In the rows, 128 means zero.
Each name stands for a flat space through zero: a line, a plane or more. A row that begins with a name and a colon came from that space; any other row is followed by the name of the space it lies nearest, among the names in its block.
dj-gb: [164 165 131 141 154 141 101 120 125 119 140 161 152  97 126 151 146 109
 112 115 119 128 133 132 128 124 149 123 126 153 147  93 134 131 147 132
 123 147 167 141 121 128 128]
jz-nq: [ 59 127 131 132 119 148 123 129 119  86 143 125 105 126 132 139  84 122
 120 128 154  83 129 197 141 115 150 129 169 120 153 105 142  97 117 148
 136 121 105 124 118  95  98]
jm-jq: [125 129 107 120 111 148 151 121 124 153 136 122 140 187 104 121 149 114
 111 130 147 120 140 155 114 114 117  82 173 128 136  97 151 160 155 145
 125 138 114 137 154 130 149]
zj-mz: [130 183 124 117 181  58 118 132 152 169 112 118 174 162 132  98 109 177
  94  27 115 123 119 125 138 142 148 128 139 143 123 169 148 151 133 107
 153 110 128  90 156 141 110]
nt-zm: [138 128 126 147 108 127 141 120 130 105 111 128 103 126  96 129 102  97
 151 164 163 122 116 118 109 147 167 151 135 129 113 138 142 153 146 151
 125 134 138 149 158 110 144]
zc-pn: [119 106 114 117  89 121 156 135 126 132 144 138 121 128 137 139 114 132
 153 144 119 119  93 138 118 112 126 110 140 135 121 140 133 151  82 124
 110 137 149 146 138  92 109]
zc-pn: [151 139 107  92  47 164 120 184 163 163 167 203 155 151 121 132 142 204
 131 152  75 148  75 144 141 144 118 124 124 121 103 162 195 100  99 151
 121 152 190 131 175  89 105]
nt-zm: [128 141 165 157  92 120 138 108 151 103 157  99 137 172 174 165  67  87
 101 106 105 122  89 162 121 121 201 111 128  98 159 121 159 143 147 119
 162 104 139 151 130 104 109]
[114 148 140 101 100 151 160 186 161 217 175 184 169 123 106  97 103 186
 119 188  62 179 117 160 131 141 135 129 134  91 129 148 154  82  97 170
 114 150 113 139 132  63 120]
zc-pn
jz-nq: [216 124  63 133 148 128 147 136 132 163 108 131 137 137 133 103 141 122
 139 138 117 178 121 104 136 130  84 134  65 149  73 152 107 168 137 116
 128 144 139 114 123 174 146]
[ 77  97 138 136 108 119  92 105 108 100 148 145 128 109 152 129 115 111
 111 137 132  71 108 147 140 112 155 119 184 130 150 116 125 111 150 148
 128 122 123 133 130  90 105]
jz-nq
hf-lt: [ 98 103 163 109 154 130 163 150 100 111 112 133 102 108 108 117 163 102
 132 128 163 112  92 151 121  88 114 138  91 147 112 109  98 124 113 163
 155 129 105  54 133  93 150]
dj-gb: [134 106 161 118 113 135 119 110 106 159 118 118 116 177 130 124 139 148
 106 124  95 110 103 103 154 108 136 124 183  93 115 172 107 124 115 129
 108 122 112 127 105 110 159]
[125 121 158 164 139 129 113  97 119 123 102 110 104 158 129 128 119 124
 117 124 132 109 152 109 110 129 150 124 137 120 112  88 132 141 146 131
 122 128 126 107 142 147 138]
zc-pn
[115  84 154 169  61 122 176 128 128 123 122 102 169 172 126 118 166  93
 131 152 154 133 135 135 119 102 137 147 147 121 123 159  87 146 133 151
 146 138 118 112 119 148 127]
dj-gb
[124 102 101 132 104 166 146 132 165 163 158 123 191 104 185 109  81 114
 181 171 136 138 120 190 105 146 158 162  89 111 122 154  57 106  83  96
 130 168  88 148 135 100 134]
zc-pn
[208 155  90  98 161 174 172 135 124 141 112 124 162 161 100 121 143 122
 140 128 137 158 148 101 129 146 105 142  43 156  97 156 111 167 132 133
 114 143 155 113 131 154 143]
jz-nq
[119 128 174 140 149 117 149 133 111 120 106 124 117 129 144 123 121 106
 121 105 119 129 146 117 103 141 167 114 130 142 132 130 105 149 150 111
 132 105 110 108  84 165 129]
zc-pn
jm-jq: [106 159 157 107 114  87  60  48 145  82  69 150 100  31 156 156 122 105
 155 122 122 138  88  98 142 131 167 174  63 140 101 168 105  97  72 138
 123 116 144 100 123 133  94]
[123 117  98 171  92 136  86 101 144 125 121 119 122 165 150 161  96 133
 152  87 169 113 116 170 156 113 119 144 133 137 103 136 116 102 124 117
 113 164 108 146 117 114 125]
zc-pn
[169 124  83 126 172 126 152 117 143 138  84 109 107  98 140  93 168 145
  89 142  85 167 108 110 105 122  83 158 165 115 101 108 135  99 129 102
 122 157 101 141 159 154 174]
nt-zm
[111 141 172 135 116 129 108 144 139 107 154 107 157 180 170 138 101 127
 145 113 121 110 106 138 158 140 146  86 101  97 153 138 127 135 138 126
 141 125 112 126  90  86  87]
nt-zm
[ 87  81 150 124  68 150 175 136 142 106 174 127 141 122 127 154 159 102
 185 164  96 147 161 153  98 107 105 127 120 131 122 123 102 160  89 189
  80 119 139 171 137 143 145]
zj-mz
[174 137  83 125 146 118 153  64 163 137  81 110  94  74 110 129 105  99
 100 168 107 130  79 122  53 130 137 187 167 136  41 106 109 103 182 137
 113 133 141 172 252 168 159]
nt-zm
[128 119  84 100 164 113 125 117 143 131 112 141 123 103 132 116 143 119
 109 163 138 144 131 110 136 146  98 154 128 144  95 131 125 115 133 130
 141 130 100 129 124 128 134]
nt-zm
[106 131 158 129 112 103 108 136 151 112 146 116 157 145 162 135 120 110
  82  97 134 117 136 166 164 110 172  88 119 116 139 104 114 104 138 117
 148 129 123 104 122 124 106]
nt-zm
[148 102 125 130 137 139  86 113 139 103  99 132  91  87 133 118 118 116
 142 115 120 109 132  92 162 161 113 165 109 129 113 143 118 100 111 114
 136 132 130 126 132 150 126]
jm-jq
zj-mz: [102  64 129 100  67 151 146 111 173 114 206 118 123 120 153 138 144  93
 185 181  94 101 172 126  96 128 135 124 119  96 137 112  91 171  76 160
  88 128 169 200 152 154 140]
[106 156 163  98 117 132 176 106 120 101 131  97 139 143 139 120 160 163
 130 126 140 136 145 149 149 127  98 116  99 114 102 150 131 104 105 123
 134  91  93 118 167 144 170]
hf-lt
[118  85 137  65 108 124 111  98 102 141 109 116 118 121 119 124 139  93
 146 170 155 124 114 156 163 142 125  87 106 134  94 137 144  73 165 166
  60  92 134 134 132 129 127]
jm-jq
[123 133 130 126 115 135 128 152 109 116 154 138 132 143 107 136 122 101
 165 116 163 107 107 115 132 123 153 125 108 131 134 158 119 174 115 126
 121 133 143 118 130 122 125]
nt-zm
[138 101 166  63 167 108  56  48 106  92  68 142  61  33 157 171 126 102
 165 130 143 101  97 113 150 153 128 147  26 153 107 171 138  85  85 126
  51  87 124 102 109 140 102]
jm-jq
[ 78 131 124 129 132  82 177 158 133  99  84  98 141  90 159 133  99 124
 178 127 131 203 107 173 153 157  83 128  93 154 129 114 117 112 161 158
 100  57 103 105 117 181 150]
dj-gb
[ 79 203 126 175 129 163 110 126 144  98 130  96  83 135 187 161 124 136
 178 162 115 101  86 154 146 102 125 146 154 134 142 144 121 141 130 105
  84 173 124 138 145 160 114]
hf-lt
[125 160 144 116 148 100 113 113 135 143 114 120 145 124 110  94 123 147
  84  78 132 124  99 135 139 138 116 132 144 127 129 148 147 111 121 126
 159 118 117  89 126 153 137]
zj-mz
[113 157 106 105  54 127 139 162 159 135 133 119 146 120 160 167 123 122
 193 124 145 145  73 146 124 119  89 116 133 141 111 164 114 137  97  92
 149 142 107 178 123  97 102]
zc-pn
[114 154 122 159 146  91 126 164  96  68 137 151 122 180  83  95 125 125
 117  93 127 103 142 101 148 138 125 165 108 116 111  75 124 158  94 162
 129 125  85 138 145 133 150]
dj-gb
[146 119 184 134 115 118 105 111 131 110 132  93 140 153 155 146  86 103
 144 119 116 116 113 132 149 122 147 103 152  91 156 111 141 152 168 130
 143 115 135 119 125 102 117]
nt-zm
[137 152 138 123 152 101 124 120 130 153 146 129 136 122 124 117 120 130
 118 100 136 130 121 144  92 118 120 151 130 141 163 156 141 132 104 139
 139 121 116 118 124 115 128]
zj-mz
[105 130 174 143 160  94 133 141 145  91 110  86 129 120 174 141 127 123
 171 116 110 133 120 116 132 167 101 129  72 160 119 113 123 151 109 140
 128 138  89 136 137 123 125]
dj-gb
[141 119 121 152 114 124  94 119 111 114  99 112  92 142 144 147 141 127
 126 105 177 112 124 149 134 119 123 135 141 152 138 116 128 116 148 143
 128 113 148 135 150 163 122]
zc-pn
[115 106  82 110  83 171 130 140 162 153 184 142 147 133 130 121 112 160
 135 136 131 125 107 205 139 100 126 150 120 122 121 167 125 104  88 144
 123 155 118 141 159 130 121]
zc-pn
[128  56 117 165  84 184 157 100  79 123 141 175  82 120 142 160 142  86
 189 218 147 122 136 134 136 115 133 118 141 120  97  98 110 100 125 151
 104 146 126 155 126 108 134]
zj-mz
[147 177 108 119 111  74 129 121 139 146 147 116 144 136 143 128 112 113
  95  95  92 145 149 127 131 151 150 121 165 117 141 147 166 148 133 121
  72 123 109 205 110 153 100]
hf-lt
[154  95 101 122 140  76 102 145 146 122 149 141  71 130 112 153 114 105
 114 116 153 157 117  71 102  58 105 114 154 170 164 104 103 115 145 175
 138 163 106 105 119 145 115]
hf-lt
hf-lt: [ 98 158 168  68 129 137 155 163 129 109 105 134  97 156 169 134 161 138
 166 100 124 154  95 113 130  62 135 101 145 148 121 139 135  61  56 149
 191 119  67 115 164 108 169]
